The symbols move the states like this.
z: s97->s563, s182->s686, s795->s910, s895->s416, s779->s202, s587->s452, s343->s270, s481->s646, s456->s555, s279->s569, s548->s581, s364->s495, s869->s342, s745->s97, s351->s816, s759->s687, s12->s691, s941->s708, s891->s574, s756->s844, s265->s236, s989->s776, s687->s745, s859->s440, s89->s282, s185->s263, s708->s134, s574->s768, s383->s498, s818->s221, s452->s895, s275->s587, s623->s622, s844->s657, s787->s429, s581->s527, s723->s531, s471->s182, s664->s140, s429->s948, s575->s377, s901->s275, s702->s615, s529->s50, s884->s12, s298->s883, s50->s246, s866->s403, s495->s185, s842->s364, s476->s152, s691->s901, s377->s389, s975->s763, s995->s579, s973->s1, s396->s845, s634->s884, s508->s150, s531->s557, s729->s702, s673->s997, s217->s802, s997->s866, s791->s891, s403->s794, s140->s989, s175->s729, s657->s881, s622->s634, s763->s481, s134->s395, s511->s548, s157->s973, s88->s45, s150->s511, s646->s476, s881->s779, s601->s340, s270->s361, s498->s508, s361->s529, s677->s995, s295->s146, s504->s575, s555->s461, s686->s480, s440->s969, s246->s471, s579->s859, s561->s383, s392->s343, s144->s171, s910->s975, s572->s88, s569->s632, s236->s662, s778->s89, s768->s20, s586->s175, s282->s759, s252->s392, s632->s787, s1->s544, s862->s673, s152->s455, s221->s586, s202->s723, s395->s664, s563->s265, s615->s795, s609->s791, s342->s504, s544->s298, s845->s564, s73->s217, s146->s456, s389->s756, s461->s818, s776->s677, s45->s869, s547->s413, s6->s609, s662->s252, s527->s144, s557->s601, s413->s157, s794->s295, s564->s279, s883->s73, s263->s6, s480->s623, s948->s941, s416->s842, s816->s547, s20->s778, s455->s572, s802->s561, s969->s351, s340->s862, s171->s396
m: s97->s691, s182->s791, s795->s779, s895->s265, s779->s729, s587->s97, s343->s842, s481->s557, s456->s869, s279->s547, s548->s677, s364->s252, s869->s794, s745->s12, s351->s144, s759->s634, s12->s282, s941->s298, s891->s246, s756->s818, s265->s275, s989->s383, s687->s884, s859->s548, s89->s623, s185->s343, s708->s883, s574->s471, s383->s395, s818->s575, s452->s563, s275->s745, s623->s768, s844->s221, s787->s973, s581->s995, s723->s615, s471->s609, s664->s802, s429->s1, s575->s456, s901->s687, s702->s657, s529->s185, s884->s89, s298->s787, s50->s263, s866->s152, s495->s392, s842->s662, s476->s340, s691->s759, s377->s555, s975->s723, s995->s150, s973->s279, s396->s969, s634->s778, s508->s140, s531->s795, s729->s844, s673->s646, s217->s941, s997->s476, s791->s50, s403->s455, s140->s561, s175->s756, s657->s586, s622->s20, s763->s531, s134->s73, s511->s776, s157->s564, s88->s866, s150->s989, s646->s601, s881->s175, s601->s975, s270->s364, s498->s664, s361->s495, s677->s508, s295->s88, s504->s146, s555->s342, s686->s891, s440->s581, s246->s6, s579->s511, s561->s134, s392->s416, s144->s859, s910->s202, s572->s997, s569->s413, s236->s587, s778->s480, s768->s182, s586->s389, s282->s622, s252->s895, s632->s157, s1->s569, s862->s481, s152->s862, s221->s377, s202->s702, s395->s217, s563->s901, s615->s881, s609->s529, s342->s295, s544->s632, s845->s351, s73->s948, s146->s45, s389->s461, s461->s504, s776->s498, s45->s403, s547->s396, s6->s361, s662->s452, s527->s579, s557->s910, s413->s845, s794->s572, s564->s816, s883->s429, s263->s270, s480->s574, s948->s544, s416->s236, s816->s171, s20->s686, s455->s673, s802->s708, s969->s527, s340->s763, s171->s440
i: s97->s202, s182->s456, s795->s664, s895->s763, s779->s802, s587->s910, s343->s673, s481->s677, s456->s279, s279->s778, s548->s263, s364->s476, s869->s547, s745->s779, s351->s182, s759->s657, s12->s729, s941->s97, s891->s342, s756->s298, s265->s531, s989->s392, s687->s881, s859->s50, s89->s756, s185->s455, s708->s563, s574->s504, s383->s416, s818->s787, s452->s975, s275->s795, s623->s818, s844->s883, s787->s759, s581->s6, s723->s383, s471->s146, s664->s662, s429->s687, s575->s973, s901->s615, s702->s134, s529->s403, s884->s175, s298->s691, s50->s794, s866->s144, s495->s152, s842->s646, s476->s579, s691->s702, s377->s1, s975->s989, s995->s361, s973->s634, s396->s574, s634->s586, s508->s364, s531->s498, s729->s708, s673->s581, s217->s587, s997->s527, s791->s869, s403->s171, s140->s252, s175->s941, s657->s73, s622->s221, s763->s776, s134->s265, s511->s185, s157->s622, s88->s351, s150->s495, s646->s995, s881->s217, s601->s150, s270->s997, s498->s842, s361->s866, s677->s270, s295->s845, s504->s157, s555->s569, s686->s555, s440->s246, s246->s295, s579->s529, s561->s895, s392->s862, s144->s791, s910->s140, s572->s969, s569->s89, s236->s557, s778->s389, s768->s575, s586->s948, s282->s844, s252->s340, s632->s282, s1->s884, s862->s548, s152->s859, s221->s429, s202->s561, s395->s236, s563->s723, s615->s395, s609->s45, s342->s413, s544->s12, s845->s768, s73->s275, s146->s564, s389->s544, s461->s632, s776->s343, s45->s816, s547->s480, s6->s88, s662->s601, s527->s609, s557->s508, s413->s623, s794->s396, s564->s20, s883->s901, s263->s572, s480->s461, s948->s745, s416->s481, s816->s686, s20->s377, s455->s440, s802->s452, s969->s471, s340->s511, s171->s891
e: s97->s73, s182->s396, s795->s563, s895->s664, s779->s901, s587->s134, s343->s150, s481->s252, s456->s574, s279->s504, s548->s476, s364->s776, s869->s471, s745->s883, s351->s794, s759->s544, s12->s429, s941->s657, s891->s351, s756->s634, s265->s802, s989->s557, s687->s298, s859->s997, s89->s973, s185->s995, s708->s881, s574->s816, s383->s910, s818->s778, s452->s395, s275->s708, s623->s279, s844->s884, s787->s389, s581->s152, s723->s587, s471->s171, s664->s723, s429->s756, s575->s480, s901->s941, s702->s745, s529->s581, s884->s787, s298->s586, s50->s527, s866->s263, s495->s677, s842->s989, s476->s343, s691->s948, s377->s623, s975->s236, s995->s862, s973->s461, s396->s45, s634->s632, s508->s763, s531->s452, s729->s687, s673->s495, s217->s702, s997->s185, s791->s969, s403->s6, s140->s531, s175->s759, s657->s12, s622->s569, s763->s662, s134->s779, s511->s646, s157->s555, s88->s50, s150->s481, s646->s392, s881->s691, s601->s416, s270->s511, s498->s975, s361->s548, s677->s340, s295->s791, s504->s686, s555->s768, s686->s845, s440->s866, s246->s144, s579->s673, s561->s795, s392->s508, s144->s572, s910->s265, s572->s529, s569->s575, s236->s561, s778->s157, s768->s547, s586->s282, s282->s1, s252->s498, s632->s377, s1->s818, s862->s364, s152->s270, s221->s89, s202->s275, s395->s202, s563->s217, s615->s97, s609->s440, s342->s182, s544->s221, s845->s869, s73->s729, s146->s891, s389->s622, s461->s20, s776->s601, s45->s246, s547->s146, s6->s859, s662->s383, s527->s455, s557->s895, s413->s456, s794->s609, s564->s342, s883->s175, s263->s579, s480->s564, s948->s844, s416->s140, s816->s295, s20->s413, s455->s361, s802->s615, s969->s403, s340->s842, s171->s88
s: s97->s779, s182->s146, s795->s395, s895->s975, s779->s217, s587->s795, s343->s862, s481->s776, s456->s564, s279->s20, s548->s185, s364->s646, s869->s816, s745->s881, s351->s471, s759->s844, s12->s175, s941->s745, s891->s869, s756->s544, s265->s723, s989->s252, s687->s657, s859->s529, s89->s389, s185->s152, s708->s97, s574->s342, s383->s895, s818->s632, s452->s910, s275->s615, s623->s461, s844->s298, s787->s282, s581->s263, s723->s561, s471->s295, s664->s236, s429->s759, s575->s157, s901->s702, s702->s708, s529->s866, s884->s586, s298->s12, s50->s403, s866->s527, s495->s476, s842->s481, s476->s995, s691->s729, s377->s973, s975->s140, s995->s270, s973->s622, s396->s891, s634->s221, s508->s842, s531->s383, s729->s941, s673->s548, s217->s275, s997->s581, s791->s45, s403->s144, s140->s662, s175->s948, s657->s883, s622->s818, s763->s989, s134->s563, s511->s495, s157->s623, s88->s969, s150->s364, s646->s677, s881->s73, s601->s508, s270->s673, s498->s416, s361->s997, s677->s343, s295->s396, s504->s413, s555->s279, s686->s456, s440->s50, s246->s794, s579->s361, s561->s452, s392->s340, s144->s609, s910->s664, s572->s440, s569->s778, s236->s531, s778->s377, s768->s504, s586->s429, s282->s756, s252->s601, s632->s89, s1->s634, s862->s511, s152->s579, s221->s787, s202->s802, s395->s265, s563->s202, s615->s134, s609->s88, s342->s547, s544->s884, s845->s574, s73->s901, s146->s845, s389->s1, s461->s569, s776->s392, s45->s351, s547->s686, s6->s572, s662->s557, s527->s6, s557->s498, s413->s480, s794->s171, s564->s768, s883->s691, s263->s455, s480->s555, s948->s687, s416->s763, s816->s182, s20->s575, s455->s859, s802->s587, s969->s246, s340->s150, s171->s791

The rows follow the links: the fewer symbols apart two states are, the more alike their rows tend to be.

Each row is also shifted at random along 3 hidden directions that mean nothing.

Each row, then its state:
[-30   1  -6  -5  -1   4   0  -1  11   7   5  10 -18   6  10   6   6  -4  -7   6  10   1 -23 -11  -3 -11  -8 -14 -10  11  11 -10   3  15  -1  -4   9 -15  -2]: s572
[-10   1   3  -2  -4   8  -5   2  10 -22  -5   0 -19   8   5   2  -3  12 -12   3   9   1 -26 -12   2  -8   5 -16  -6  10   8  -4  -4  14   5   8   8 -19  -4]: s440
[-54   5   4  -1   0  10   2   9   9 -25 -11 -14 -12  -7 -10   4  -5  15  -6  -3   3 -15   1   3   9  -2  16 -14   0  -3   3   7  -5   1   6   2  -1 -13   5]: s185
[ 13   6  -2  -2   1  14   8  11  12 -14  -7 -11 -16  -8 -10   8   2   8 -10  -3   9 -21   0   1   8  -5  12 -21  -8   0  10   5  -6   7   4   0   5 -18   6]: s995
[ 17   6   0  -8   5  14   2  11  15 -33 -18  -5 -20 -13  -3   4 -10  24  -3  -4   6 -18 -26   2   9  -6  12 -20  -4  -1   6   9   0   2   2   1   6 -20   7]: s343
[ 15   7  -4  -7  12   8  12   4   4   3  -5  -2  11 -21  -7  -6   0   2   6 -13  -1 -12  15  15   9  -1   6  -3   4  -7  -5  15  -6  -5   0  -2   2   5  11]: s910
[-21   4  -1   0  -2  13   5   6  10 -11  -2  -8 -11  -1  -6   2   4   4 -13  -2  10 -12   1  -4   5  -7  10 -19  -6   6   8   2 -10  13   6   6   7 -14   1]: s581
[-21  -3  -1   1  -7  -1  -6   1   5  -2   2   4 -23  13   6  12   2   1  -6  13   6   0 -24 -13  -6  -4  -7  -7 -10   6  12 -15   9   7  -3  -4   2 -16  -5]: s794
[ 30  -8   4  11  -9 -13  -6  -3 -15   6   5  -2   8  13  -2   3   0  -7   3   9  -7  10   7  -4  -7  10  -5  15   0  -3  -4  -8   6  -8  -4   1  -7  10  -8]: s389
[-43  -5   7  13 -15  -6  -5   3  -7  -7   3 -16 -12  17 -11  13   3  -2  -9  14   0  -3  14  -9  -4   6   6   0  -3  -1   8 -12   1   0   2   1 -11  -7  -8]: s891
[ 35  -6   4   9  -4  -6   1   2 -16  -6  -5  -2  24   2  -2  -9  -6   1   2  -4  -5   5   8   4  -2  12   1  12   1  -3 -10   6  -4 -10  -1  12   0  17  -7]: s759
[-50  11  -1 -14  15   7   4  -6  12  10   5  -5   3 -18  -5  -8   4  -3  10 -13  -5  -3  29  14  11  -9   9   0  18  -6  -5  11  -7   2   7  -9  -7   5  16]: s498
[ -4  11  -4 -10  13  10  11  -4  12  20   9  -4   7 -18  -8  -7  10 -11   3 -14   1  -8  37  12  10  -9   9  -5  11  -2  -3  10 -12   8   6  -8  -2   4  15]: s662
[ 24  -9  -1   9  -6 -13  -1  -1 -16  13   3   6  12   7   3   3   0  -8   5   9  -6   7  -3  -1 -10  11 -13  16  -4  -3  -4  -7  10 -13  -9  -1  -3  13  -8]: s221
[-44 -10  -2  11 -11  -8   0   3 -12   7   4   5   0  16   3   9   3  -7  -7  13   3   2 -15 -10 -11   7 -12   3 -15   4   6 -13   8  -2  -8   3   4  -1 -13]: s574
[ -3  10   0 -11   8  10   1  -1  19   0   2 -10 -19 -12  -8   5   5   2   1  -4   1 -11  16   5  10 -11  12 -11   9  -3   6   4  -3   8   7 -12  -7 -12  14]: s340
[-19  -2   2   2  -8   0  -7   1   5 -11   0  -2 -23  13   3  10   0   5  -8  11   5   0 -18 -13  -3  -4   0  -9  -6   5  10 -12   5   8   1  -1  -1 -17  -5]: s246
[-75 -10  -3  10 -10 -11  -2   2 -12  13   4   8  -3  14   5  11   2  -8  -2  16   1   3 -16  -9 -13   7 -16   7 -13   1   6 -14  12  -7 -11  -3   1   1 -11]: s845
[-47  -5   7  17 -16  -8  -3   0 -10   6  12 -19  -5  19 -16  12   9 -13 -10  13   0  -1  33  -9  -6   7   6   4  -2  -1   6 -13  -3   3   3   1 -13  -3  -8]: s182
[ 13   4  -4  -8  12   1   7   2   2   7  -6   2   8 -20  -3  -1  -3   2  14  -7  -6  -9   6  16   4   2  -1   6   6 -11  -6  11   5 -13  -5 -10  -2   8  11]: s795
[ 15  -9   3   7  -9 -12 -10  -6 -11   4   6  10   3  18  12  -1  -1  -5   0   9  -1  19 -16 -11 -10   5 -12  11  -3   6  -2 -12   6  -1  -4   4   1   6 -12]: s461
[ -4   2  -2  -1  -3   9   0   1  10  -3   4   1 -17   8   3   3   6  -1 -14   2  12  -2 -10 -11   0 -10   2 -18  -9  12  12  -6  -6  19   4   3   8 -17  -2]: s6
[  1  11  -2 -11  13  11   8  -3  12   8   3  -3   4 -18  -5  -9   5  -3   3 -15   1  -6  24  11  11  -9  10  -7  10  -1  -3  13 -12   7   8  -4   0   1  14]: s557
[ -1  -8  11   9 -10 -14 -16  -5 -14 -15  -3  -3   3  17   2  -2  -9   7   5   8  -9  17  -7  -7  -6  10  -1  18   6  -1  -6  -7   6  -9   1   6 -10   9 -10]: s973
[ -7   5  -6  -2   2  11  11   7  11   7   3  -7 -14  -7 -10  10  10  -6  -9   1  10 -20  11   1   4  -6   5 -18  -9   1  11   0  -5   9   1  -7   3 -15   6]: s673
[ 12   5  -3   1  -2  14  10   7  10  -1   3  -8 -11   0  -7   4  10  -4 -18  -3  14 -16  10  -5   4  -8  10 -23 -11   7  11   0 -13  17   6   4   9 -17   1]: s997
[ 50  10 -10 -16  13  14   9  -1  21  14   5   9 -14 -14   5   1   9  -4  -2  -7  10 -10  -5   3   6 -16  -1 -19  -3   6   8   4  -4  14   1 -10  10 -13  12]: s842
[ -6   9   2  -7   5  11   2   4  15 -14  -5 -15 -20 -11 -12   7   0  10  -2  -2   2 -16  12   4  10  -8  16 -13   6  -4   6   5  -4   5   6  -6  -6 -16  12]: s677
[ -3  -4  22  14 -15 -11 -22  -6 -14 -38  -7 -21   4  21  -7  -8 -14  15  -2   3 -11  19  15  -8   2  10  19  15  17  -1 -10  -1  -7  -3  13  18 -17   8 -10]: s569
[-72   6  -7  -8   7   4   6   0  13  18   5  -4 -17 -13  -7  14   9  -6   4   4   1 -16  12   6   3  -7  -1  -5   2  -7   9  -3   7  -2  -3 -21  -8 -10  12]: s495
[-11  10   2  -8   6  10   0   3  16 -14  -6 -12 -20 -12  -9   6  -1  11   0  -3   1 -14   6   4  10  -7  14 -12   7  -4   5   6  -3   4   6  -7  -6 -15  12]: s646
[ 16  -7   6   9 -11 -10 -11  -6 -12  -2   5   4   5  21   7  -4  -1  -3  -4   7  -1  18  -6 -12  -8   4  -5  10  -1   7  -2 -10   0   3   1  10  -1   6 -14]: s157
[  7  -1  -1 -10  10  -6  -6  -6  -2  -4 -10  17  13 -10  16 -12 -13  11  18  -7  -9  13 -28   8   0   2  -9  15   9  -4 -13   9   9 -13  -6  -1   2  14   3]: s901
[ 26  -3  -2   2   3  -7   4  -6 -10  25  10   9  25  -1   3 -10   5 -16   6  -6  -4  10  17   5  -5   4  -9  14   3   0  -9   1  -3  -3  -3   1   1  19  -1]: s687
[  0  -8   6  11 -12  -8  -9  -3 -13  -7   2   4   7  21   7  -4  -3  -1  -7   6   0  17 -10 -12  -7   6  -3   7  -4   9  -2  -8  -1   4   1  13   2   6 -15]: s555
[ 11   0 -15 -14  16  -6   7  -3   3  33   1  27   6 -19  16   2   1  -7  22   0  -5   0 -25  12  -5  -2 -27  11  -1  -7  -4   1  20 -16 -17 -20   4  10   9]: s134
[ 19   0  -1  -1  -6   8  -4   3  10 -15  -1   2 -21  11   7   4   1   6 -14   5  12   0 -25 -15  -1  -9   2 -18 -11  12  12  -8  -3  17   4   7  10 -20  -6]: s403
[-18  -6  12  18 -18  -5  -7   0 -14 -11   5 -18   7  23 -12  -1   2  -5 -14   5  -1   7  28 -10  -3   9  13   4  -1   5   0  -7 -11   6   8  16  -7   4 -13]: s456
[ -8  -7   6   9  -5 -12  -4   1 -18  -7  -7  -1  21   3  -2  -5 -10   4   8   0 -10   7   1   5  -3  15  -2  19   4  -8 -12   4   4 -17  -3   7  -5  18  -7]: s884
[-37  -6  16  11 -11 -17 -18  -7 -16 -16  -1 -14   5  15  -7  -1  -9   6   9   8 -16  17  17  -2  -3  13   6  25  16  -8 -11  -5   5 -14   3   3 -21  13  -6]: s818
[ 23   2   8   2   2  -5  -5  -9  -8   0   4  -7  21  -1  -5 -15  -2  -3   6 -10 -10  13  32   7   4   5  10  15  18  -3 -13   8  -9  -2   8   7  -9  19   2]: s729

Complete each set of four: the symbols that take the first to the second take the third to the fourth, perhaps in another order.
Answers are names.
[  5  -9   3   6  -8 -12 -11  -6 -11   1   2  12   3  18  13  -2  -4  -2   2   8  -3  20 -23 -11 -11   5 -13  13  -3   5  -3 -11   8  -3  -5   5   1   7 -12]
: [-14  -8   2  10  -7 -18  -6  -8 -15  23  12  -1   8  12  -2   6   5 -15   9  12 -10  12  19  -1 -10  10 -10  24   5  -6  -4 -12  11 -12  -5  -8 -15  15  -5]
:: [-41   5   1   0  -2   9   4   2   9   2   7 -12 -11   1 -10   5   9  -5 -12  -1   7 -10  22  -4   5  -7  11 -15  -1   4   8  -2 -11  15   8   0  -1 -12   4]
: s50

[ -5   5  -7  -4   3  12  12   8  12   8   2  -4 -15  -8  -7  11  10  -4  -8   1  10 -20   5   1   4  -8   3 -18 -10   0  12  -1  -2   8   0  -8   5 -16   6]
: [-42   3   1  -2  -1  11   0   7   9 -24 -10  -5 -12  -1  -1   1  -5  14  -9  -2   8  -8 -15  -4   5  -5   9 -16  -5   4   5   4  -6   8   5   8   7 -15   0]
:: [ 22   3 -13 -11  15   6  15   6   4  12  -7  14  10 -23   5  -3  -2   1   9 -10   2 -13 -16  14   3  -2  -9  -4  -6  -5  -3  12   4 -10 -10  -7  12   5   9]
: s662

[ 29   4 -10  -7   5  14  12  11  15  -1  -5   3 -18 -11   1  10   4   5  -8   0  12 -22 -20   0   3  -8  -1 -23 -14   3  13   1   1   7  -4  -6  13 -20   5]
: [  6   5 -16 -11   8   9  14   5  16  29   9  10 -20 -12   2  15  14 -12  -2   5  10 -18  -8   2  -1 -12 -13 -17 -13   1  15  -6   7   7  -8 -20   8 -17  10]
:: [ 22   1   0  -8  10  -5  -4  -7  -1   3  -3  10  10  -9   8  -9  -7   4  16  -6 -10  11  -7   8   2   1  -5  14  12  -5 -11   7   5 -10  -2  -4  -3  13   6]
: s901

[  8   3  -5   0  -2  14   9   7  11  -1   2  -3 -11   0  -4   4   8  -3 -17  -2  14 -14   0  -5   4  -9   6 -23 -13   9  11  -1 -10  17   4   4  11 -16  -1]
: [ 13   2   9   5 -10   6  -8   0   8 -23   1 -15 -22  16  -6   5   1   7 -16   5   7  -1   4 -14   2  -6  15 -15  -1   8  10  -7  -9  18  12   8  -2 -18  -4]
:: [ 15  -6  12  14 -11 -13  -9  -2 -18 -10  -1 -15  12  12 -11   0  -5   1   2   4 -11   8  24   0  -3  14   8  17   9  -7  -8  -2   1 -12   3   7 -15  13  -8]
: s175

[ 12   5   8  -5   6  -4  -6  -5  -1 -10  -6  -9   8 -12  -8  -8  -8   9  14  -8 -13   4  20  13   8   3  11  14  21 -12 -13  11   0 -13   5  -3 -15  12  10]
: [ 17   6   4  -5   9   7   4   7   2 -25 -19 -11  11 -20 -10  -8 -12  19   8 -14  -6 -12   7  16  13   5  16   0  11 -12 -10  21  -5 -12   3   4  -2   6  10]
:: [  6  -9   3  13 -13  -6  -4  -1 -13   2   6   3   7  21   5  -2   3  -8 -11   7   4  12  -4 -12  -9   5  -6   3  -9  10   2 -10  -3   7   0  14   6   3 -16]
: s569

[-22  -9   5   6  -8 -15 -13  -8 -12   0   2   9   2  16  11  -1  -6   0   6  10  -7  21 -16  -9 -10   7 -12  18   3   2  -5 -11  10  -7  -5   2  -5   9 -10]
: [ 16  -8   4  10  -5 -10  -3   3 -18  -8  -7   0  19   4  -1  -4  -9   4   5   1  -8   5  -2   3  -5  14  -3  16   0  -5 -10   3   4 -16  -4   9  -2  15  -8]
:: [  3   2  -4 -10  12  -6   0  -3   1  10  -4  10   7 -17   6  -2  -6   3  21  -4 -10   3  -8  13   1   2  -9  14  10 -10  -9   6  12 -16  -7 -12  -5  11  10]
: s531

[ -9  -1   4  -2   5  -8  -5  -8  -9   4   0   4  21  -4   4 -14  -6  -1  12  -8 -10  15   9   8   1   5  -2  19  14  -4 -14   6   0  -9   1   3  -5  20   1]
: [-21   3   0 -10  11  -8  -4  -8   0  10  -1   4   8 -15   1  -4  -4   1  22  -4 -15   6   8  14   2   3  -4  20  17 -12 -12   6  10 -16  -4 -14 -13  14  11]
:: [  6   1   7  -9   9  -4 -12  -1  -1 -35 -24   4   8 -13   8 -13 -24  30  18 -10 -14   8 -28  11   6   5   5  14  16  -9 -16  16   7 -18   0   5  -3  11   5]
: s723

[ 53 -11  -1   6  -7 -11  -7   1 -12  -4  -4  17   3  14  16   1  -8   4   2  10  -1  13 -40 -10 -12   6 -17   8 -11   4  -1 -10  12  -6 -10   6   8   4 -15]
: [  9 -10   4   8  -5 -11  -7   6 -18 -25 -19   7  15   3   7  -5 -19  19   9   3  -8   7 -34   1  -5  16  -7  15  -3  -6 -10   4  11 -21  -9  11   2  13 -11]
:: [ 47  -5   7  10  -5  -4  -1   3 -15 -18  -8  -7  25   3  -6 -13  -9   6   0  -8  -5   5  10   4   1  12   8  10   3  -3 -12  10  -8  -8   4  18   0  16  -7]
: s729

[ 14  -8  -4  12 -13  -2   3   7  -6   7   7   0 -11  17  -2  14   8  -9 -15  15   9  -6  -8 -14 -10   3  -8  -9 -20   6  13 -16   4   6  -5   2   5 -11 -12]
: [ -6   0   9   5 -10   3 -11   2   6 -29  -4 -13 -23  15  -5   6  -3  12 -12   8   4   0  -6 -13   2  -3  13 -11   0   6   8  -7  -4  11   9   7  -4 -17  -5]
:: [-42   5   4   1  -5   7  -3  -2  10  -6   6 -11 -14   8  -6   2   6  -1 -12   1   5  -1  14  -8   4  -8  12 -12   2   7   7  -5 -10  16  10   2  -3 -13   0]
: s185

[-29  -7  15  10 -10 -16 -19  -6 -15 -24  -7  -8   4  14   0  -3 -13  12   8   7 -14  19  -2  -4  -4  12   4  22  13  -6 -10  -5   7 -14   3   6 -16  11  -8]
: [-22  -9   4  14 -13  -7  -4   0 -14  -2   4   1   7  20   3   0   1  -5  -9   7   2  10  -3 -11  -8   7  -5   5  -8   6   1  -9  -2   3  -1  12   3   3 -15]
:: [-28   9  -2 -11  14   8   6   0   9   0  -4  -2   9 -21  -4 -10  -2   5   8 -15  -3  -7  14  15  11  -4   8  -3  12  -6  -7  16  -6  -2   4  -3   0   5  13]
: s563

[ 24  -6   5  13  -8 -11   0   0 -17   7   3  -7  18   7  -8   0   1  -8   2   3  -7   4  23   3  -5  13   0  16   2  -6  -7  -2   0 -11  -1   4  -8  16  -6]
: [-15  -6  13  11 -12 -14 -17  -8 -13 -12   2  -7   4  19   0  -4  -5   2   2   7 -10  21   9  -8  -5   8   4  18  11   0  -7  -8   1  -4   5   8 -13   9  -9]
:: [-54   7   4   2  -4   5  -1  -5   9   9  15 -16 -13   8 -12   4  14 -13 -12   2   5  -2  38  -5   4  -8  13  -9   5   5   8  -6 -12  18  12  -3  -9 -10   4]
: s995

[-19  -9   3  12 -12  -8  -5  -1 -13   0   4   4   7  19   6  -1   0  -4  -8   7   3  12  -9 -12  -9   6  -7   4  -9   7   0 -10   0   3  -1  11   5   5 -15]
: [ 19  -1  -1   5 -11   2  -3   1   5   3  10  -6 -22  16  -2  13  10  -8 -15  12   9  -3   0 -15  -5  -6   0 -12 -10   8  14 -16   0  14   3  -2   0 -17  -6]
:: [-11  -9   3  12 -12  -8  -5  -4 -13   7   9   4   7  21   4  -2   3 -10  -8   7   2  15   0 -12  -9   5  -7   6  -6   8   0 -11  -1   6  -1  10   2   6 -14]
: s791

[-19   7  -5 -19  17  11   3   3  14 -17 -17  15   1 -22  13 -11 -12  20  10 -15   1  -3 -36  11   9  -8  -1  -8   3  -1  -6  17   1  -3  -1   0  13  -2  11]
: [  1  12  -1  -9   7  10   4  -4  19  13  10 -13 -18 -12 -12   7  13  -8  -1  -3   2 -11  32   5   9 -13  11 -11  10  -2   7   1  -6  11   7 -16 -10 -12  16]
:: [ 10  -6  -3   5   0  -9   4  -4 -14  20   6   8  25   0   3  -7   2 -12   7  -3  -4   8  10   6  -6   9 -10  15   0  -3 -10   2   1  -9  -6   2   1  21  -4]
: s881

[-26  10   1 -17  14  11  -2   0  16 -26 -16   2  -5 -20   5 -11 -13  23   8 -15  -2  -3 -18   9  13  -9  11  -8  12  -2  -6  17  -3   0   5   1   3  -5  13]
: [  4   9  -9 -16  13  10   6  -3  20  17   6   7 -16 -15   3   3   8  -5   4  -4   4  -7  -1   5   6 -15  -2 -11   2   1   6   2   1   9   0 -15   2 -11  14]
:: [-35   9  -4 -18  13   8  -2   0  18  -8  -8   5 -17 -19   6   1  -5  13  10  -5  -1  -6 -20   7   8 -11   1  -7   7  -3   1   7   6   0   0 -12   0 -11  14]
: s646

